[[-47.2  23.8 -59.0 -65.8 -52.2  26.7  36.4]
 [-52.9  62.1 -29.0 -51.1 -61.2  43.3  21.9]]	-47.2, 21.9

[[-14.4  34.1  29.6 -57.7]
 [ 14.6 -38.3 -11.6 -73.1]]	-14.4, -73.1

[[ -9.7  50.9 -37.8 -26.6  62.4]
 [-19.0  23.8 -37.3 -11.1  -3.3]
 [ 10.9 -37.2  51.4   3.9  16.7]]	-9.7, 16.7

[[ 48.6  38.6  39.7  47.6  36.6]
 [-50.2 -45.0 -60.3 -38.9 -36.6]]	48.6, -36.6

[ 73.8 -48.7  53.7  42.0  68.5]	73.8, 68.5

[ 43.7  61.2  50.2 -45.7 -67.4  55.6]	43.7, 55.6

[ 54.2 -68.1  -8.2  16.2]	54.2, 16.2

[[ 54.4  29.6  60.0 -58.2 -53.3  24.7  62.4]
 [-78.1   5.3  -2.4  26.2 -28.6  56.7 -35.7]]	54.4, -35.7

[-24.3  53.6 -56.8 -46.7 -33.9  55.0  62.2]	-24.3, 62.2
---
[106 166 159 161  46  78 210] gives 161, 210

[-676  779  545  558  385] gives 545, 779

[[-36 -18  26  31  20]
 [-11  30  42   9  -3]
 [ 17   8  47  37  45]] gives 42, 47

[9285 1686 1214 9576 6789] gives 1214, 9576

[ 55 108  62 219  87] gives 62, 219

[-331  658  932  303 -597  605  140] gives 303, 932
---
array([[5, 5, 3, 5, 7, 2, 7],
       [7, 8, 4, 9, 5, 4, 4]]) value 9, 8

array([921, 657, 372, 662, 447, 794,  43]) value 921, 794

array([ 46,  33, -34,  35,  20]) value 46, 35

array([ 10,   8,  32,   0, -42]) value 32, 10

array([[ 37, 764, 621, 379],
       [287, 950, 534, 420]]) value 950, 764

array([178, 128, 206, 117,  25]) value 206, 178

array([[  31, -883, -812,   74, -369,  352, -521],
       [ 611, -493, -529,  414,  173, -406,  287],
       [ -56, -988, -739,  -96, -323,  228,  134]]) value 611, 414

array([[26,  9, 21, 44, 40, 44, 21],
       [36, 25, 32, 36, 84, 41, 38],
       [16, 34, 58, 39, 68, 43, 30]]) value 84, 68
---
array([ 23,   7, -13,  34, -25,   1,  11]) → 1

array([150, 185,  53, 142, 206]) → 150

array([ 24, -43,  45,   1]) → 24

array([[ 595, -196,  101,  -93,   -8,  -41],
       [-564, -717, -116, -340,  -29,  232],
       [ -85, -293,  -74, -382, -868,   27]]) → -564

array([ 113,  595,  -16,   57, -641, -283]) → -16

array([247, 102,  35, 120, 133]) → 120

array([[250,  94, 367, 393, 795],
       [274, 218, 298, 521, 704]]) → 250

array([193, 929,   6, 133, 886, 125, 151]) → 133
---
[[149 181 108  92 149 237 151]
 [117 173 133  61  80 209 185]
 [106 160 222  93  48  88 133]]	209

[[49 81 39 81]
 [38 19 73 19]]	39

[[1428 8178 7355 4766 5983 7740 4272]
 [9972 7182 4501 6093 7480 4732 8884]
 [6448 6953 3564 4192 4633 4787 5229]]	4732

[[238 591  63 798 448 759 653]
 [558 491 535  53 476 818 659]]	759

[[8 4 6 4]
 [8 5 8 6]
 [6 6 6 1]]	8

[[ 59  73  70 145 142 126]
 [181 123  42 120  13 206]
 [ 41 135  70 235 151 175]]	13
---
 0.713   1.290   1.099   0.234   0.852  -1.548  -0.338 Answer: -1.548

-0.107  -0.146   0.194   0.066   0.173   0.108   0.148
 0.013   0.199  -0.093   0.106  -0.037   0.071   0.042
Answer: -0.146

  9.55    4.99  -15.09    9.89   -5.85    7.76   19.38 Answer: -15.09

 -30.74   155.20    42.25   188.31  -139.90
 -83.72   168.99    36.74   191.57   -92.43
-174.10    16.95   134.84    60.88   176.61
Answer: -174.10

-1.45  -0.74  -1.33   1.52   0.15  -0.01  -0.97
-0.39   0.50   0.41  -1.61   1.17  -0.96   0.78
Answer: -1.61

 150.7  -142.0    26.2   127.5 Answer: -142.0

 0.462   0.897   1.727   0.133  -0.027
 0.509  -1.325  -0.433  -0.987   0.374
-0.147   0.969   1.357   0.229  -0.041
Answer: -1.325

 141.7  -158.5   146.6   -62.9    25.6    40.8 Answer: -158.5
---
[[ 14.4  -2.2   4.0   7.4   7.2 -11.1  -8.5]
 [ 28.7 -24.5  -8.8  -5.6  13.1  -8.3  12.0]
 [ 18.7  22.5   2.4 -41.5  63.1 -61.9 -42.6]] ⇒ -8.3

[[ 42.4 -19.9 -20.9   4.5   3.1 -51.3]
 [ 60.8 -63.1  -4.5   1.4 -10.8 -60.5]] ⇒ -10.8

[[  0.1  12.1  -7.8  -7.9  61.0   9.6  27.4]
 [ -0.6 -59.6 -15.2  -7.1  18.1   3.1   8.2]
 [  0.5  12.8 -38.8 -10.6   2.0 -16.0   9.5]] ⇒ 3.1

[[ 31.5  27.1 -30.3  27.3 -30.5]
 [-62.2 -70.3 -61.6 -20.8 -23.3]
 [ 31.4  71.4 -63.1  -0.7  27.3]] ⇒ -20.8

[[  6.4  10.6  35.7  48.2 -61.7  38.4  20.7]
 [ -1.8  75.9  -7.4  34.8 -26.9 -10.1  38.5]] ⇒ -10.1

[[ 66.9  53.3  33.0 -19.3  66.6]
 [ 58.1  49.1  30.1 -13.7  56.7]] ⇒ -13.7

[[-40.1 -69.2  61.5  58.3]
 [-63.8  63.4   2.2 -45.2]] ⇒ 2.2

[[ 36.1 -75.1  70.0  -5.3 -69.5 -28.5 -51.7]
 [  1.6  37.8 -43.0  22.4  41.7  14.1  36.3]
 [  6.5 -69.0  67.3 -12.5 -63.0 -15.0 -52.8]] ⇒ 14.1
